Below is a small trained network, with its code and all its weights. Each question gives an input and a class and asks what happens when units are switched off, that is, made to give their printed mean instead of their output.

import numpy as np


def w(rows, s, z=0):
    codes = np.array(rows[::2]) - 128.0
    scale = np.full(codes.shape[1], s)
    scale[-1] = z or s
    return codes * scale


def f(y):
    return y / 2 * (1 + np.tanh(0.7978845608 * (y + 0.044715 * y**3)))


def log_softmax(a):
    a = a - a.max(-1, keepdims=True)
    return a - np.log(np.exp(a).sum(-1, keepdims=True))


def net(x, mask):
    res = np.array(x, float).reshape(1, 5) / 4 @ E
    y = f(res @ A[0][:, :-1].T + A[0][:, -1])
    res = res + np.where(mask, y, B[0][:, -1]) @ B[0][:, :-1]
    return log_softmax(res[-1] @ U[:, :-1].T + U[:, -1])


A, B = {}, {}
E = w([
[204,112,158,138,26,159,253],'x0',
[217,75,209,114,193,110,83],'x1',
[199,149,32,207,188,177,114],'x2',
[129,127,128,126,129,127,129],'x3',
[129,127,127,125,129,127,130],'x4',
],0.013)
A[0] = w([
[209,133,26,192,157,143,122,162],'n1',
[104,146,82,154,68,142,202,166],'n2',
[103,138,53,151,157,121,117,32],'n3',
[14,145,71,133,134,125,78,255],'n4',
[140,123,178,124,200,121,36,159],'n5',
[255,111,195,144,127,135,135,100],'n6',
],0.025,0.0074)
B[0] = w([
[126,201,30,191,147,152,112,251],'n1',
[124,106,58,50,42,118,115,229],'n2',
[230,115,129,154,158,146,152,187],'n3',
[70,242,205,128,198,141,124,255],'n4',
[86,5,52,140,105,119,81,248],'n5',
[82,148,187,178,130,107,213,221],'n6',
],0.027,0.033)
U = w([
[70,180,158,161,138,137,182,190],'0',
[152,97,148,43,53,107,150,253],'1',
[159,179,133,126,174,181,107,18],'2',
[191,139,68,109,63,140,166,57],'3',
[119,26,175,99,128,97,89,243],'4',
[135,85,247,115,103,85,196,102],'5',
[153,71,82,174,139,138,106,30],'6',
],0.012,0.0039)

Each question gives the input, the list of numbers given to net, and the class t.
The units are the neurons (one row each of A and B). Each row of codes is followed by its name. A weight is (code - 128) times the scale printed after its matrix; where a second scale follows, it is the last column's (A, B and U).
mask holds one flag per neuron, in row order. A switched-off neuron (its flag False) gives its mean, the last column of its row in B, instead of its output. The means were averaged over made-up inputs and are rounded, as every weight is.
A unit's drop is (log p(t) with every unit on - log p(t) with that unit switched off) / (log p(t) with every unit on - log p(t) with every unit switched off).
The circuit of an input: a set's keep is (log p(t) with only the set's units on - log p(t) with every unit switched off) / (log p(t) with every unit on - log p(t) with every unit switched off). Starting from all 6 units, units are removed one at a time, each time the one whose removal leaves the highest keep (on an exact tie, the one counted first), for as long as the keep stays at least 0.8.
units of the circuit, in order: the units of the circuit, biggest drop first
unit that matters most: the unit with the biggest drop
k most important neurons: the k neurons with the biggest drops, biggest first
drop when u is switched off: that unit's drop, to one decimal
input [4,-8,0,-7,2], class 1: units of the circuit, in order -> [n1; n2]
input [0,8,8,3,7], class 6: most important neuron -> [n5]
input [2,-7,-5,-7,6], class 1: 2 most important neurons -> [n2; n1]
input [0,8,-2,-3,5], class 4: 3 most important neurons -> [n5; n1; n4]
input [-7,3,-3,6,-8], class 4: 2 most important neurons -> [n5; n1]
input [-2,-7,1,8,-7], class 2: units of the circuit, in order -> [n6; n4; n3]
input [8,0,2,-8,3], class 3: 2 most important neurons -> [n4; n2]
input [7,0,8,3,-2], class 3: 2 most important neurons -> [n4; n2]
input [2,-1,-2,4,6], class 1: units of the circuit, in order -> [n1; n4]
input [2,-7,-2,-8,-7], class 1: units of the circuit, in order -> [n2; n1]
input [-8,1,-3,-8,2], class 4: 3 most important neurons -> [n5; n1; n6]
input [0,-8,6,-7,-3], class 2: 2 most important neurons -> [n4; n5]
input [-2,-7,1,7,-4], class 2: 2 most important neurons -> [n6; n4]
input [0,6,8,5,3], class 6: unit that matters most -> n4
input [-4,-4,3,8,4], class 2: 2 most important neurons -> [n6; n3]
input [0,3,-2,-2,1], class 4: 2 most important neurons -> [n1; n4]
input [-5,2,-6,3,-6], class 4: 2 most important neurons -> [n5; n1]
input [5,6,-3,-3,-4], class 5: 2 most important neurons -> [n1; n4]
input [-6,-1,5,5,1], class 2: drop when n4 is switched off -> 2.7
input [7,-2,4,-1,-4], class 3: units of the circuit, in order -> [n2]
input [-8,8,-8,-5,1], class 4: drop when n1 is switched off -> 0.4
input [1,-7,6,-2,-7], class 3: drop when n2 is switched off -> 2.9
